Below is a small trained network, with its code and all its weights. Each question gives an input and a class and asks what happens when units are switched off, that is, made to give their printed mean instead of their output.

import numpy as np


def w(rows, s, z=0):
    codes = np.array(rows[::2]) - 128.0
    scale = np.full(codes.shape[1], s)
    scale[-1] = z or s
    return codes * scale


def norm(h):
    return h / np.sqrt((h * h).mean(-1, keepdims=True) + 1e-5)


def f(y):
    return y / 2 * (1 + np.tanh(0.7978845608 * (y + 0.044715 * y**3)))


def log_softmax(a):
    a = a - a.max(-1, keepdims=True)
    return a - np.log(np.exp(a).sum(-1, keepdims=True))


def net(x, mask):
    res = np.array(x, float).reshape(1, 6) / 4 @ E
    u = 0
    for l in range(2):
        y = f(norm(res) @ A[l][:, :-1].T + A[l][:, -1])
        res = res + np.where(mask[u : u + 15], y, B[l][:, -1]) @ B[l][:, :-1]
        u += 15
    return log_softmax(norm(res)[-1] @ U[:, :-1].T + U[:, -1])


A, B = {}, {}
E = w([
[113,88,143,231,143],'x0',
[146,144,107,140,140],'x1',
[126,126,132,126,127],'x2',
[72,116,71,139,41],'x3',
[116,120,142,121,120],'x4',
[247,57,146,133,68],'x5',
],0.012)
A[0] = w([
[68,158,164,183,118,40],'0.n1',
[204,112,164,148,55,165],'0.n2',
[120,78,137,220,123,31],'0.n3',
[105,100,149,242,142,6],'0.n4',
[86,72,121,172,103,8],'0.n5',
[39,154,140,145,168,78],'0.n6',
[109,128,179,237,111,3],'0.n7',
[121,156,170,109,94,59],'0.n8',
[106,136,74,110,67,15],'0.n9',
[160,137,174,92,205,57],'0.n10',
[130,126,138,174,153,63],'0.n11',
[108,124,77,136,80,32],'0.n12',
[84,146,78,146,65,78],'0.n13',
[73,68,176,167,180,189],'0.n14',
[112,140,137,10,78,49],'0.n15',
],0.013,0.004)
B[0] = w([
[115,66,76,94,136,169],'0.n1',
[82,91,80,99,170,253],'0.n2',
[118,126,70,35,85,193],'0.n3',
[183,198,96,2,73,203],'0.n4',
[141,160,124,135,75,161],'0.n5',
[113,42,92,154,200,219],'0.n6',
[213,195,106,91,115,186],'0.n7',
[144,127,100,120,123,121],'0.n8',
[151,147,183,148,106,172],'0.n9',
[121,173,167,199,97,192],'0.n10',
[165,152,179,70,113,141],'0.n11',
[140,156,212,168,93,161],'0.n12',
[117,147,207,184,121,201],'0.n13',
[168,211,104,126,165,222],'0.n14',
[147,189,101,115,138,205],'0.n15',
],0.0093,0.0068)
A[1] = w([
[147,181,126,51,109,114],'1.n1',
[110,161,147,71,103,157],'1.n2',
[166,144,161,122,211,160],'1.n3',
[134,178,32,48,157,176],'1.n4',
[102,115,64,152,62,175],'1.n5',
[153,15,129,129,98,113],'1.n6',
[87,196,138,132,136,148],'1.n7',
[116,137,170,170,46,3],'1.n8',
[143,135,119,74,107,84],'1.n9',
[152,192,158,107,110,171],'1.n10',
[155,6,67,82,103,115],'1.n11',
[100,140,159,173,61,85],'1.n12',
[78,99,101,163,23,128],'1.n13',
[193,61,142,141,90,174],'1.n14',
[174,45,132,126,86,147],'1.n15',
],0.014,0.0021)
B[1] = w([
[173,98,55,143,1,198],'1.n1',
[199,79,130,96,88,164],'1.n2',
[182,142,238,157,70,183],'1.n3',
[113,12,79,173,74,245],'1.n4',
[157,207,203,143,112,168],'1.n5',
[98,134,125,140,197,161],'1.n6',
[142,52,63,75,135,174],'1.n7',
[202,136,186,124,122,154],'1.n8',
[108,26,81,92,120,162],'1.n9',
[197,102,90,137,41,180],'1.n10',
[35,78,71,170,197,194],'1.n11',
[202,144,158,125,180,153],'1.n12',
[114,206,229,142,137,174],'1.n13',
[66,168,155,86,201,167],'1.n14',
[41,142,130,161,217,166],'1.n15',
],0.007,0.012)
U = w([
[160,141,55,69,107,218],'0',
[48,138,89,110,236,8],'1',
[166,252,197,102,124,171],'2',
],0.014,0.0013)

Each question gives the input, the list of numbers given to net, and the class t.
The units are the neurons (one row each of A and B). Each row of codes is followed by its name. A weight is (code - 128) times the scale printed after its matrix; where a second scale follows, it is the last column's (A, B and U).
mask holds one flag per neuron, layer by layer. A switched-off neuron (its flag False) gives its mean, the last column of its row in B, instead of its output. The means were averaged over made-up inputs and are rounded, as every weight is.
A unit's drop is (log p(t) with every unit on - log p(t) with that unit switched off) / (log p(t) with every unit on - log p(t) with every unit switched off).
The circuit of an input: a set's keep is (log p(t) with only the set's units on - log p(t) with every unit switched off) / (log p(t) with every unit on - log p(t) with every unit switched off). Starting from the 12 units with the biggest drops (on a tie, the unit counted first), units are removed one at a time, each time the one whose removal leaves the highest keep (on an exact tie, the one counted first), for as long as the keep stays at least 0.8.
circuit, biggest first: the units of the circuit, biggest drop first
most important unit: the unit with the biggest drop
k most important neurons: the k neurons with the biggest drops, biggest first
top k neurons in layer l: the k neurons of layer l with the biggest drops, biggest first
drop of u: that unit's drop, to one decimal
input [-2,-3,-2,-3,-6,1], class 2: 4 most important neurons	(0.n4, 0.n10, 0.n3, 1.n4)
input [4,7,-7,-7,7,7], class 1: most important unit	0.n2
input [1,8,-7,-5,6,4], class 2: top 2 neurons in layer 1	(1.n3, 1.n4)
input [1,4,-8,5,3,4], class 2: circuit, biggest first	(1.n13, 1.n5)
input [8,-5,4,-8,0,-3], class 0: 2 most important neurons	(0.n4, 0.n3)
input [-4,0,-5,-6,2,3], class 2: 2 most important neurons	(0.n10, 0.n4)
input [-3,-1,0,-2,0,4], class 1: 2 most important neurons	(0.n14, 0.n4)
input [6,-6,-6,1,3,-5], class 0: top 3 neurons in layer 0	(0.n4, 0.n14, 0.n7)
input [7,2,5,7,7,8], class 1: 2 most important neurons	(0.n2, 1.n11)
input [-3,-4,7,-6,6,-4], class 2: 4 most important neurons	(1.n3, 0.n2, 0.n10, 1.n11)
input [8,2,0,-5,-4,-8], class 0: 3 most important neurons	(0.n4, 0.n14, 0.n7)
input [-6,-4,4,7,2,-4], class 2: top 3 neurons in layer 0	(0.n13, 0.n14, 0.n4)
input [-1,2,7,-5,-8,-4], class 2: top 2 neurons in layer 0	(0.n2, 0.n10)
input [6,1,5,-3,4,-5], class 0: top neuron in layer 0	(0.n4)
input [-6,0,1,7,-6,2], class 2: drop of 0.n13	0.2
input [-3,-3,3,2,-3,4], class 1: drop of 0.n4	0.2
input [-2,5,-3,-8,-5,8], class 1: drop of 0.n13	0.1
